Below is a small trained network, with its code and all its weights. Each question gives an input and a class and asks what happens when units are switched off, that is, made to give their printed mean instead of their output.

import numpy as np


def w(rows, s, z=0):
    codes = np.array(rows[::2]) - 128.0
    scale = np.full(codes.shape[1], s)
    scale[-1] = z or s
    return codes * scale


def f(y):
    return y / 2 * (1 + np.tanh(0.7978845608 * (y + 0.044715 * y**3)))


def log_softmax(a):
    a = a - a.max(-1, keepdims=True)
    return a - np.log(np.exp(a).sum(-1, keepdims=True))


def net(x, mask):
    res = np.array(x, float).reshape(1, 4) / 4 @ E
    y = f(res @ A[0][:, :-1].T + A[0][:, -1])
    res = res + np.where(mask, y, B[0][:, -1]) @ B[0][:, :-1]
    return log_softmax(res[-1] @ U[:, :-1].T + U[:, -1])


A, B = {}, {}
E = w([
[197,221,174,213,123],'x0',
[195,203,124,19,188],'x1',
[149,108,61,143,100],'x2',
[150,49,158,116,2],'x3',
],0.01)
A[0] = w([
[138,186,97,122,163,93],'neuron 0',
[121,61,170,50,142,218],'neuron 1',
[133,119,34,117,134,181],'neuron 2',
[82,156,149,48,188,146],'neuron 3',
[178,247,156,225,54,186],'neuron 4',
[108,107,74,176,147,174],'neuron 5',
[67,54,130,190,147,174],'neuron 6',
[70,121,105,77,207,164],'neuron 7',
[171,206,54,171,169,85],'neuron 8',
[158,149,141,214,81,216],'neuron 9',
[108,39,120,68,74,202],'neuron 10',
[202,88,210,70,33,255],'neuron 11',
[186,112,113,69,136,138],'neuron 12',
[120,194,113,72,185,154],'neuron 13',
[177,129,210,228,164,202],'neuron 14',
[192,226,133,48,194,206],'neuron 15',
[191,69,88,143,11,174],'neuron 16',
[48,79,47,109,91,208],'neuron 17',
[174,171,234,93,155,210],'neuron 18',
[143,101,88,78,120,149],'neuron 19',
[105,115,86,103,175,142],'neuron 20',
[185,140,154,16,130,167],'neuron 21',
[200,234,163,224,134,186],'neuron 22',
[189,158,59,73,104,187],'neuron 23',
],0.012,0.0061)
B[0] = w([
[94,134,117,67,112,166],'neuron 0',
[128,121,175,144,49,200],'neuron 1',
[156,26,59,88,157,165],'neuron 2',
[149,119,97,54,92,192],'neuron 3',
[104,194,162,121,200,247],'neuron 4',
[68,96,100,119,200,162],'neuron 5',
[61,88,71,104,118,197],'neuron 6',
[130,95,74,100,86,192],'neuron 7',
[110,161,121,111,101,186],'neuron 8',
[106,167,113,159,164,208],'neuron 9',
[122,79,146,199,89,223],'neuron 10',
[136,141,172,181,123,237],'neuron 11',
[178,117,166,115,141,165],'neuron 12',
[165,126,90,73,119,200],'neuron 13',
[57,211,142,142,163,219],'neuron 14',
[157,159,124,82,133,251],'neuron 15',
[130,141,147,229,161,220],'neuron 16',
[100,1,106,145,116,213],'neuron 17',
[139,173,156,117,94,209],'neuron 18',
[136,77,136,141,108,164],'neuron 19',
[121,64,86,95,116,162],'neuron 20',
[196,122,152,119,109,203],'neuron 21',
[122,195,120,151,149,251],'neuron 22',
[208,91,118,113,177,182],'neuron 23',
],0.0098,0.015)
U = w([
[54,59,55,128,198,32],'0',
[112,196,147,160,229,230],'1',
[245,68,142,206,193,83],'2',
[220,94,78,71,124,139],'3',
[255,132,198,134,124,7],'4',
[78,68,153,187,54,208],'5',
],0.0099,0.002)

Each question gives the input, the list of numbers given to net, and the class t.
The units are the neurons (one row each of A and B). Each row of codes is followed by its name. A weight is (code - 128) times the scale printed after its matrix; where a second scale follows, it is the last column's (A, B and U).
mask holds one flag per neuron, in row order. A switched-off neuron (its flag False) gives its mean, the last column of its row in B, instead of its output. The means were averaged over made-up inputs and are rounded, as every weight is.
A unit's drop is (log p(t) with every unit on - log p(t) with that unit switched off) / (log p(t) with every unit on - log p(t) with every unit switched off).
The circuit of an input: a set's keep is (log p(t) with only the set's units on - log p(t) with every unit switched off) / (log p(t) with every unit on - log p(t) with every unit switched off). Starting from the 12 units with the biggest drops (on a tie, the unit counted first), units are removed one at a time, each time the one whose removal leaves the highest keep (on an exact tie, the one counted first), for as long as the keep stays at least 0.8.
circuit, biggest first: the units of the circuit, biggest drop first
most important unit: the unit with the biggest drop
top k neurons: the k neurons with the biggest drops, biggest first
drop when u is switched off: that unit's drop, to one decimal
input [0,-1,-6,2], class 5: most important unit	neuron 4
input [-3,3,-1,2], class 4: circuit, biggest first	[neuron 6; neuron 21]
input [-7,4,7,8], class 2: top 2 neurons	[neuron 23; neuron 16]
input [3,8,-6,-1], class 4: top 3 neurons	[neuron 18; neuron 21; neuron 6]
input [7,7,3,3], class 1: top 2 neurons	[neuron 4; neuron 22]
input [-1,-7,1,1], class 0: top 3 neurons	[neuron 6; neuron 5; neuron 1]
input [3,6,8,7], class 2: top 2 neurons	[neuron 16; neuron 23]
input [-6,-5,-8,-2], class 5: top 3 neurons	[neuron 1; neuron 4; neuron 10]
input [2,-8,3,-8], class 0: top 2 neurons	[neuron 6; neuron 5]
input [-8,-5,-6,0], class 5: top 2 neurons	[neuron 1; neuron 10]
input [2,-4,6,-4], class 0: drop when neuron 12 is switched off	0.1
input [-5,0,2,-8], class 3: drop when neuron 14 is switched off	0.2
input [-7,-2,1,-1], class 5: drop when neuron 19 is switched off	0.2
input [7,6,-4,5], class 1: circuit, biggest first	[neuron 4]
input [0,-4,-4,-2], class 0: drop when neuron 16 is switched off	0.3
